Questions about the matrix below. Counting starts at 0.
1) Find the entry in row 2 and column 1.
2) Find the entry at row 0, column 2.
3) Find the entry directly above 24.
4) Find the entry in the top-right corner.
5) Find the entry in the bottom-left corner.
6) Find the entry directly below -17.
7) Find the top-left entry.
8) Find the entry at row 2, column 0.
-23,-48,49,-1,-25
-15,-48,10,-17,-9
-33,-48,24,17,9
-21,-48,-5,19,-25
-10,-48,14,-7,-24
-36,-48,-4,-19,17
13,-48,33,1,18
-4,-48,21,1,10
2,-48,22,-15,-5
1) -48
2) 49
3) 10
4) -25
5) 2
6) 17
7) -23
8) -33

Questions about the array below.
1) Which number is the entry directly above -0.42?
2) Which number is the second entry on the main diagonal?
3) Which number is the fifth entry, reading row by row?
4) Which number is the entry directly above -0.46?
5) Which number is the second entry, reading row by row?
6) Which number is the first entry on the diagonal from the top-right corner?
7) Which number is the second entry from the end, reading row by row?
8) Which number is the last entry, reading row by row?
 0.20  -0.36  -0.93   0.81   0.05   0.96  -1.18  -1.77   0.22  -0.21  -1.76  -0.72   0.35  -1.29
-0.57   0.11   0.74  -1.11  -0.51  -0.83   0.78   1.83  -0.65  -0.27   1.85   0.27  -0.19   1.36
-0.83  -0.23  -0.47  -1.17  -1.26  -0.42   0.08   0.70  -1.38  -1.11   0.97  -0.69   0.72   1.59
-0.75  -0.34  -0.60  -1.30  -1.36  -0.38   0.11   0.68  -1.44  -1.28   1.43  -0.33   0.54   1.47
 0.30  -0.35  -0.94   1.09   0.53   0.82  -1.01  -1.79   0.64   0.01  -1.91  -0.40   0.29  -1.33
 0.28   0.31   1.40  -0.34   0.57  -0.83   1.02   1.62   0.63   1.13   0.90   0.72  -1.26   0.14
 0.78  -0.01   0.14   1.13   1.02   0.51  -0.58  -0.98   1.07   1.00  -1.80   0.51  -0.73  -1.72
 0.13   0.28   1.28  -0.74   0.32  -0.88   1.15   1.80   0.12   0.85   1.35   0.77  -1.11   0.47
 0.45  -0.40  -0.45   0.99   0.58   0.81  -0.87  -1.70   0.64   0.35  -1.87  -0.13  -0.18  -1.48
 0.82   0.26   0.91   0.83   1.12  -0.31   0.19   0.26   1.21   1.22  -0.57   0.76  -1.19  -1.31
 0.25  -0.28  -1.07   0.88   0.28   0.87  -1.24  -1.57   0.21  -0.23  -1.74  -0.67   0.59  -1.57
-0.91  -0.28  -0.74  -1.36  -1.40  -0.29  -0.01   0.62  -1.41  -1.27   1.11  -0.73   0.97   1.52
-0.51  -0.47  -1.40   0.17  -0.73   0.95  -1.04  -1.95  -0.44  -1.16  -0.96  -1.00   1.30  -0.41
-0.48  -0.05   0.63  -0.86  -0.46  -0.96   1.08   1.67  -0.74  -0.21   1.78   0.47  -0.27   1.14
-0.20  -0.56  -1.58   0.17  -0.91   0.63  -1.02  -1.79  -0.62  -1.14  -1.25  -0.78   1.33  -0.18
-0.69   0.00  -0.17  -1.15  -0.98  -0.55   0.16   1.10  -1.27  -0.82   1.76  -0.12   0.23   1.57
1) -0.83
2) 0.11
3) 0.05
4) -0.73
5) -0.36
6) -1.29
7) 0.23
8) 1.57

Read these off the table that follows.
1) Find the 3rd smallest entry.
2) Find the entry just right of -6.65.
array([[ 13.24, -26.32,  29.99, -24.63, -20.31,  -0.54, -21.77,   9.36,
         26.07],
       [-10.55, -18.33,   4.40,  -3.42,  -0.08, -10.77,  -0.54,  -5.64,
          1.51],
       [ -4.37, -13.99,   3.42,  -4.45,  -1.62,  -5.26,   0.38,  -0.55,
          2.06],
       [ -6.65,  -4.70,  -0.08,  -1.12,  -1.61,  -7.29,   4.03,   2.28,
         -0.70],
       [ -1.65,   2.09,  -2.47,  -1.35,  -3.24,  -2.76,   6.19,   8.04,
         -1.51],
       [ -7.27,   1.22,  -4.60,   0.44,  -2.45,  -7.12,   8.44,   6.60,
         -4.41],
       [ -1.44,   1.29,  -2.90,   0.91,  -0.32,  -1.40,   6.67,   5.85,
         -2.13],
       [  3.09,   4.26,  -4.43,   0.37,  -1.68,   2.27,   8.46,  11.72,
         -2.18],
       [ -0.42,   4.48,  -6.38,   1.13,  -1.52,  -0.74,  10.46,  10.47,
         -4.45],
       [ -1.32,   9.11,  -7.55,   4.86,   0.48,  -0.70,  12.34,  12.31,
         -5.25],
       [  0.18,  10.79,  -7.00,   4.86,  -0.39,  -0.07,  12.07,  12.48,
         -4.77],
       [  0.75,  12.47,  -6.16,   5.55,   0.12,   0.53,  11.67,  13.39,
         -3.73],
       [ -3.09,  13.37,  -6.37,   7.34,   1.14,  -2.60,  12.10,  11.86,
         -4.61],
       [  2.22,  14.10,  -4.86,   4.54,  -0.89,   1.35,  10.18,  16.12,
         -1.72]])
1) -21.77
2) -4.70

M = [49 58 24 17 32]
Read off the entry just left of 17.
Answer: 24
Read off the 2nd entry from the right.
Answer: 17
Read off the first entry.
Answer: 49
